How the objects are linked:
J608: f>J969, d>J230, u>J651
J392: f>J501, d>J898, u>J66
J697: f>J341, d>J445, u>J290
J643: f>J522, d>J640, u>J322
J35: f>J477, d>J651, u>J106
J709: f>J170, d>J692, u>J625
J714: f>J823, d>J969, u>J477
J605: f>J202, d>J884, u>J986
J844: f>J667, d>J767, u>J794
J632: f>J205, d>J677, u>J320
J407: f>J694, d>J237, u>J701
J752: f>J106, d>J632, u>J196
J302: f>J963, d>J694, u>J177
J667: f>J651, d>J914, u>J632
J444: f>J177, d>J701, u>J884
J823: f>J437, d>J120, u>J179
J591: f>J638, d>J891, u>J720
J297: f>J911, d>J444, u>J605
J638: f>J123, d>J542, u>J608
J179: f>J588, d>J514, u>J640
J911: f>J468, d>J177, u>J202
J466: f>J884, d>J155, u>J328
J767: f>J914, d>J418, u>J268
J331: f>J692, d>J951, u>J635
J110: f>J926, d>J645, u>J882
J170: f>J155, d>J66, u>J783
J611: f>J389, d>J911, u>J428
J701: f>J733, d>J999, u>J297
J338: f>J168, d>J477, u>J542
J756: f>J364, d>J376, u>J355
J677: f>J35, d>J667, u>J752
J794: f>J632, d>J268, u>J861
J376: f>J635, d>J853, u>J291
J686: f>J640, d>J338, u>J638
J537: f>J291, d>J560, u>J950
J465: f>J794, d>J389, u>J367
J224: f>J230, d>J591, u>J914
J155: f>J297, d>J176, u>J889
J340: f>J407, d>J986, u>J671
J320: f>J891, d>J752, u>J732
J645: f>J811, d>J906, u>J73
J196: f>J591, d>J320, u>J418
J560: f>J756, d>J588, u>J522
J732: f>J224, d>J196, u>J767
J692: f>J66, d>J568, u>J427
J514: f>J11, d>J823, u>J168
J914: f>J266, d>J720, u>J677
J971: f>J898, d>J697, u>J568
J123: f>J950, d>J643, u>J969
J147: f>J466, d>J170, u>J445
J66: f>J176, d>J264, u>J147
J848: f>J196, d>J861, u>J319
J568: f>J264, d>J290, u>J709
J853: f>J363, d>J882, u>J756
J205: f>J338, d>J35, u>J891
J67: f>J772, d>J950, u>J823
J671: f>J701, d>J501, u>J155
J772: f>J110, d>J930, u>J437
J969: f>J120, d>J322, u>J373
J355: f>J906, d>J291, u>J772
J930: f>J645, d>J355, u>J119
J363: f>J709, d>J331, u>J364
J950: f>J930, d>J522, u>J120
J322: f>J67, d>J123, u>J714
J759: f>J752, d>J794, u>J848
J542: f>J643, d>J686, u>J230
J290: f>J392, d>J971, u>J692
J445: f>J328, d>J783, u>J971
J364: f>J625, d>J635, u>J906
J625: f>J783, d>J427, u>J109
J427: f>J147, d>J709, u>J587
J468: f>J844, d>J423, u>J465
J73: f>J951, d>J110, u>J853
J906: f>J109, d>J535, u>J110
J264: f>J671, d>J392, u>J170
J889: f>J605, d>J466, u>J341
J651: f>J373, d>J266, u>J205
J635: f>J427, d>J363, u>J535
J884: f>J611, d>J297, u>J148
J106: f>J686, d>J205, u>J591
J237: f>J367, d>J428, u>J999
J428: f>J687, d>J202, u>J407
J926: f>J290, d>J811, u>J331
J522: f>J355, d>J537, u>J67
J418: f>J720, d>J732, u>J844
J891: f>J542, d>J106, u>J224
J811: f>J971, d>J109, u>J951
J168: f>J560, d>J179, u>J643
J963: f>J732, d>J848, u>J423
J268: f>J677, d>J844, u>J759
J733: f>J319, d>J302, u>J911
J999: f>J302, d>J407, u>J444
J477: f>J179, d>J373, u>J686
J898: f>J340, d>J341, u>J264
J588: f>J376, d>J11, u>J537
J119: f>J73, d>J772, u>J11
J291: f>J535, d>J756, u>J930
J373: f>J514, d>J714, u>J338
J328: f>J148, d>J889, u>J898
J882: f>J331, d>J73, u>J376
J319: f>J418, d>J963, u>J468
J230: f>J322, d>J638, u>J266
J587: f>J445, d>J625, u>J811
J120: f>J119, d>J67, u>J514
J341: f>J986, d>J328, u>J392
J720: f>J608, d>J224, u>J667
J861: f>J320, d>J759, u>J963
J437: f>J882, d>J119, u>J588
J11: f>J853, d>J437, u>J560
J148: f>J428, d>J605, u>J340
J951: f>J568, d>J926, u>J363
J687: f>J759, d>J465, u>J694
J266: f>J714, d>J608, u>J35
J202: f>J465, d>J611, u>J237
J389: f>J268, d>J468, u>J687
J640: f>J537, d>J168, u>J123
J694: f>J848, d>J367, u>J733
J423: f>J767, d>J319, u>J389
J501: f>J999, d>J340, u>J176
J367: f>J861, d>J687, u>J302
J986: f>J237, d>J148, u>J501
J176: f>J444, d>J671, u>J466
J535: f>J587, d>J364, u>J645
J177: f>J423, d>J733, u>J611
J109: f>J697, d>J587, u>J926
J783: f>J889, d>J147, u>J697

The rows follow the links: the fewer symbols apart two objects are, the more alike their rows tend to be.

Each row is also shifted at random along 8 hidden directions that mean nothing.

Known rows, each with its object:
126 -1 -169 216 -503 198 -468 91 -54 469 -58 194 55 -151 95 -301 61 -237 86 36 4 294 82 114 -40 406 221 146 -344 10 -67 124 212 -44 327 31 49 83 227 86 -279 180 521 -82 39 572 255 -84: J560
-631 248 -279 -72 -15 103 -61 -720 281 616 553 -273 -925 38 67 395 -259 599 37 -178 -197 696 94 -339 89 -165 165 50 -399 -51 82 190 -6 220 -191 -41 -165 -190 252 -331 251 23 95 101 -127 -229 -126 -143: J752
400 -108 68 -111 205 -39 -116 224 -71 278 256 -496 -257 47 -337 -38 31 203 -45 -162 -304 -669 148 -42 72 -139 -203 -310 443 -180 139 -16 -144 296 -408 7 -70 -115 -294 -304 -291 176 -240 74 43 -625 -275 -76: J611
-572 75 160 -306 150 -239 128 411 -85 -199 -200 78 396 -117 -246 207 142 368 41 86 358 -270 8 -54 1 115 -222 -298 422 -9 87 -45 -191 119 -175 62 26 -384 156 -80 -198 -178 234 40 163 -482 -395 4: J177
-84 -39 53 234 -157 91 -79 122 -79 141 -153 -63 110 -21 -11 -225 42 -282 -87 133 66 46 -57 126 7 -17 222 211 -248 0 20 -8 217 -258 74 250 -61 160 8 88 -120 20 309 -171 -12 334 260 87: J930
646 -312 -89 312 607 182 165 -409 -213 498 181 -144 -408 159 320 133 -322 -500 -248 189 -213 126 -149 257 100 -362 -35 119 178 257 328 111 -181 -2 106 156 -190 340 154 26 -356 -647 5 67 -179 141 244 218: J364
-527 -184 49 -132 37 -79 -31 74 -47 256 45 95 -66 127 -113 -91 -34 -241 -166 -21 -202 -223 73 6 -78 103 -297 71 259 92 -24 16 -151 -519 3 -108 88 64 65 78 -117 -149 -182 -12 -125 40 48 0: J568
615 -201 31 -36 226 -25 302 105 -191 -472 -288 210 400 -27 0 185 27 -662 -88 195 123 311 -219 35 -132 93 -159 109 182 296 68 25 -155 -111 353 1 -26 276 287 392 237 -495 13 -81 -135 306 86 279: J926
710 -290 151 -6 -53 -88 -175 3 64 820 136 -93 -340 170 -134 -219 -38 -400 -267 12 -515 -376 134 19 -61 87 -247 76 296 -4 -70 174 -274 -213 136 -112 99 172 -105 41 -376 -72 -104 112 -290 269 74 90: J697
-194 238 -1 -265 -7 -156 113 -238 215 -76 12 25 -162 84 51 -56 -59 397 125 -64 99 -61 59 -262 77 -215 -98 18 -76 -211 -187 -3 4 71 -166 -154 101 -189 -216 -222 151 -48 -212 134 154 -191 -113 -6: J759
281 -92 -162 64 512 -156 282 -67 -44 -191 -3 -71 -13 224 71 -292 -192 150 -151 -279 114 -545 212 266 35 -653 -183 -265 513 -134 237 -299 -9 164 -631 345 -17 178 -196 -425 -190 -235 -97 6 64 -704 -80 -4: J444
-67 -105 -378 314 120 155 -86 -128 -146 -206 -83 11 71 29 243 -114 -112 -250 -171 -197 21 253 56 270 64 -387 249 28 -177 165 235 -40 88 -166 -234 379 -135 367 89 -2 55 97 267 -194 -117 44 295 2: J376
-459 219 90 -50 -32 46 -120 -210 28 96 131 111 -247 -290 9 298 60 16 238 324 -8 288 -317 -181 226 79 213 337 -336 -68 139 -33 71 -23 161 -31 32 -313 309 10 -11 -57 -159 53 103 369 -2 -173: J686
-1037 -69 426 -215 134 -184 230 463 -138 -289 -248 -107 475 201 -222 -114 128 -47 -255 87 120 -641 22 36 -66 -82 -345 -108 326 32 -146 -19 -144 -664 -77 -33 35 -48 -484 224 -69 -74 -244 -97 35 -284 -8 206: J445
324 221 -41 -72 -68 91 282 243 8 -194 20 7 112 -259 -262 444 70 282 280 44 37 589 -87 -206 73 321 174 7 -372 -59 -167 45 211 466 60 -48 -50 -181 392 -2 214 74 401 -165 120 -205 -149 -58: J224
-1121 -148 125 287 57 206 -225 -175 -128 67 223 -217 -204 59 109 87 -32 -65 -217 126 -32 -49 -80 230 -57 -57 167 31 -68 249 326 -116 71 -454 3 190 -199 109 -61 160 -19 147 -179 -83 -139 130 155 -109: J110
-282 76 -82 90 3 219 -436 -18 -210 710 257 -482 -362 -134 -33 -15 38 -46 109 155 -278 -80 -117 -152 345 -5 113 103 -272 -52 86 384 -33 -7 64 -58 -134 -220 -135 -91 -564 47 106 49 188 100 155 -46: J640
541 -34 -135 166 114 106 299 153 -146 -539 -281 -174 360 78 0 -156 4 -397 -53 -31 37 227 -99 36 108 -354 91 166 -318 46 -120 67 194 -168 -83 208 -96 430 -242 168 289 -45 116 -281 50 32 338 301: J772
-927 63 -353 162 265 387 -32 -356 -197 240 507 -387 -580 162 245 49 -239 138 129 -154 -433 172 37 -57 245 -178 23 111 -438 106 -61 270 146 -313 -126 -273 -155 79 -316 -51 -51 38 -370 -55 185 -294 314 -146: J120
666 37 131 -262 -354 -113 -537 -211 88 413 111 -618 -396 -20 -263 -233 128 97 29 85 111 -167 -57 -418 -112 17 -129 -181 253 -138 139 197 -173 416 180 -73 -140 -167 -361 -159 74 -2 -191 342 9 59 -294 97: J465
144 42 220 87 -217 198 34 544 -136 75 -11 19 283 -149 -156 -6 164 -187 201 198 -295 -79 -98 17 128 537 91 170 -357 -39 -447 223 212 -121 389 -334 88 -68 -161 297 -280 217 75 -155 191 236 224 0: J67
-646 -189 166 82 434 256 78 31 -389 -198 273 -927 -258 209 -248 -8 -21 -240 -210 148 -134 -296 -220 -40 21 -273 -193 -53 198 226 299 8 55 -426 -116 100 -418 253 -575 139 135 -188 -628 -125 85 -446 147 167: J363
-362 230 390 155 44 -28 265 -238 266 110 142 280 -177 32 289 308 -93 504 84 213 -24 -125 -96 133 142 23 244 126 -291 -208 -224 -155 93 138 50 -162 139 -322 -236 -8 -122 136 -191 111 71 89 -37 -104: J632
355 -200 37 279 698 176 592 77 -270 29 65 -275 -58 175 -16 277 -179 -351 -199 158 -376 -9 -167 188 212 -374 -39 157 -52 149 62 99 -2 -154 -167 169 -167 313 -73 104 -210 -424 -20 -219 -45 -255 295 294: J73
-425 -192 233 322 372 111 73 4 -232 404 -16 -124 -47 75 143 85 -95 -251 -274 422 40 -213 -188 347 74 -160 86 108 123 141 296 -45 -15 -268 89 281 -149 57 36 97 -543 -365 161 -81 -18 116 207 152: J645
-659 205 136 70 -32 238 -51 108 -64 -259 325 -300 -205 -170 -146 94 100 319 287 113 -72 -182 -192 -60 118 183 223 48 -279 -160 12 -208 423 66 -92 -77 -47 -208 -221 -129 71 357 -426 -91 321 -227 -22 -285: J35
-43 35 -197 119 258 158 413 -397 -43 -12 6 -6 -179 122 220 118 -255 -225 -42 106 5 685 -121 -110 88 -253 35 325 -449 157 -83 164 94 -280 147 -5 -124 291 175 121 286 -514 102 -125 -32 216 354 231: J11
628 105 -228 -179 -20 -215 8 -85 90 -109 -247 438 268 -55 214 -159 -25 162 211 -138 315 -24 127 -7 -7 -67 -143 -157 236 -150 -89 21 -146 430 2 -117 218 -166 130 -167 -146 -199 212 215 157 -49 -199 4: J468
-4 164 -99 110 280 146 43 79 -108 283 195 27 -186 -235 -8 43 -42 47 296 163 -174 -141 -142 51 378 -38 119 211 -167 -240 97 -74 237 143 -176 46 60 -225 168 -289 -501 -121 -41 -53 305 -104 70 -208: J638
176 -50 465 49 -34 -342 -117 175 98 152 -296 153 270 -6 16 -291 126 80 -173 260 404 -846 -16 351 -101 -129 -39 -175 601 -240 262 -382 -91 141 -103 330 125 -203 -164 -194 -494 -59 69 164 6 97 -249 11: J999
-53 -99 323 127 -202 90 -52 708 -210 -177 -227 -247 480 -174 -446 37 278 -340 -122 231 -28 -126 -146 97 -92 294 167 26 -75 80 -8 -17 182 -229 113 264 -122 105 -16 295 -64 287 317 -295 -66 124 117 127: J882
-112 166 -86 102 -22 38 -281 233 -129 -203 -159 159 282 -335 86 -175 188 -10 283 99 109 -314 -169 158 317 -80 256 107 -156 -201 110 -101 145 135 -129 140 133 -231 0 -142 -407 286 27 -36 307 139 62 -216: J338
499 166 248 45 -106 56 -108 39 4 424 51 -766 -233 -80 -257 -38 87 295 17 235 102 -49 -117 -243 139 -194 191 -104 -173 -276 64 199 112 480 -40 223 -242 -175 -363 -239 -155 45 303 52 141 -178 -103 214: J677

From each start, follow one symbol. Which object do you reach?
Answer with the object's name.
---
-85 -46 212 -154 24 -146 38 -141 202 -115 203 43 -256 34 -79 316 37 215 -26 -71 -216 -226 15 -54 -116 79 -100 -117 249 -8 56 -191 -175 83 -100 -163 73 -147 -54 -27 227 243 -524 140 -202 -147 -284 -176
u -> J237
---
131 -33 230 -154 252 -190 195 26 65 225 42 -175 -224 80 -262 112 -31 135 -164 64 7 -274 -10 -77 -40 -189 -187 -107 420 -111 190 -138 -170 127 -253 165 -36 -129 103 -212 -93 -258 -33 89 -79 -330 -291 60
u -> J701
---
654 28 119 -264 271 -128 448 30 105 -318 93 77 -9 67 -91 334 -20 147 155 -78 -262 -123 -25 -203 25 94 -273 -81 181 -64 -310 31 -203 319 27 -426 112 -133 -133 70 205 -122 -502 132 7 -354 -222 23
u -> J302
---
-82 121 112 -314 25 -73 151 33 117 -49 229 -70 -177 64 -191 111 19 349 209 -54 -154 -212 29 -282 -10 191 -284 -85 119 -114 -254 13 -36 141 -22 -412 75 -240 -202 -76 151 16 -485 110 129 -364 -231 -89
f -> J268
---
-280 77 -224 -376 -1 34 -179 -180 -5 -138 350 -680 -457 81 -293 65 1 377 127 -349 -92 65 92 -509 -78 -90 -268 -299 164 21 91 171 -97 200 -246 -186 -198 -115 -281 -205 500 130 -424 141 70 -638 -297 -71
u -> J694
---
-139 106 -46 277 90 223 -36 -265 73 166 445 -209 -500 33 217 41 -135 467 164 -88 -260 -203 39 157 145 -64 275 -65 -257 -179 -28 -101 286 324 -202 -83 -52 -76 -367 -271 -131 371 -312 28 149 -278 31 -311
f -> J608
---
586 -3 -313 137 2 134 -129 -25 -133 266 -120 228 144 -174 268 43 -48 -246 176 41 -118 362 -29 26 221 45 166 127 -333 57 -98 364 -111 186 265 -103 69 16 210 124 -355 -65 444 4 67 348 239 81
f -> J11
---
859 -73 605 -202 -67 -266 11 161 195 377 -28 -255 -151 -82 -385 173 168 -51 -161 322 -97 -376 -164 -167 -114 153 -121 -38 412 -154 52 -63 -239 279 152 7 17 -229 -22 28 -109 -75 -143 180 -192 130 -335 167
u -> J407
---
-51 -225 -208 -78 167 184 -71 107 -231 193 257 -169 -226 75 -225 -28 -44 -370 -77 -126 -341 25 63 -44 -70 179 -273 23 218 202 158 37 -28 -286 -15 -81 -105 246 208 12 -53 -193 -183 -92 -56 -151 81 -61
d -> J587
---
183 1 49 127 33 128 465 -152 94 -578 -109 263 143 105 184 160 -96 -329 12 73 -168 469 -189 -27 -3 6 130 418 -528 139 -349 -1 171 -314 262 -184 50 323 -60 391 587 -33 -318 -171 -105 424 362 172
d -> J119
---
-494 169 -212 -111 79 -154 -49 -954 329 -83 102 420 -384 180 666 -114 -289 389 96 -131 342 72 74 -25 -5 -428 -47 -20 40 -68 66 -117 -166 61 -37 -188 140 -154 -120 -218 231 -213 -476 376 43 122 -148 -122
u -> J468
---
-90 250 305 5 357 -2 412 -184 -24 217 -42 -512 -169 -2 -85 238 -101 384 1 418 354 168 -269 -206 238 -452 84 26 -194 -144 73 136 24 315 -52 222 -240 -262 -154 -167 -155 -508 283 28 230 -301 -101 352
u -> J632
---
-428 220 178 -55 413 -2 576 207 2 -615 -66 583 331 -230 177 556 37 -10 335 244 -259 -9 -340 35 400 87 90 383 -368 -96 -350 -82 57 -168 42 -338 310 -295 86 254 -40 -9 -456 -101 196 117 116 -116
u -> J338
---
-654 260 160 -344 -520 -139 -268 -165 278 -257 77 -54 -164 0 -149 -86 132 456 167 -102 168 -26 43 -383 -126 184 -27 -41 -76 -137 -161 -86 82 -44 71 -311 105 -269 -294 -19 510 418 -461 164 67 28 -235 -166
d -> J861
---
63 151 -255 180 -112 38 -149 158 59 -243 -83 1007 337 -408 391 68 86 20 453 -86 -88 -47 -17 394 214 361 381 202 -244 -153 -91 -281 219 209 0 -112 438 -233 514 -54 -397 405 62 -33 164 403 75 -518
d -> J686
---
-102 -130 -330 438 124 173 -67 109 -163 -85 -33 174 186 36 309 -327 -113 -173 -58 -227 -95 -147 178 493 106 -276 229 23 -154 28 67 -115 245 -201 -334 310 33 348 -50 -93 -257 256 250 -236 30 -47 339 -126
d -> J756
---
-470 78 -122 179 -38 217 41 105 -104 296 34 155 67 -25 86 -130 -93 -78 49 80 -21 186 37 127 94 170 96 216 -320 28 -140 55 247 -295 113 18 11 56 166 -11 -302 -141 320 -160 160 143 279 -33
u -> J537
---
-331 -118 -46 278 -127 109 -323 -295 -36 713 68 -68 -343 -62 89 84 -69 -252 -250 217 66 516 -76 58 -82 14 244 187 -146 220 374 86 -43 -209 177 358 -199 106 526 25 -184 -191 524 -39 -291 513 134 32
u -> J756
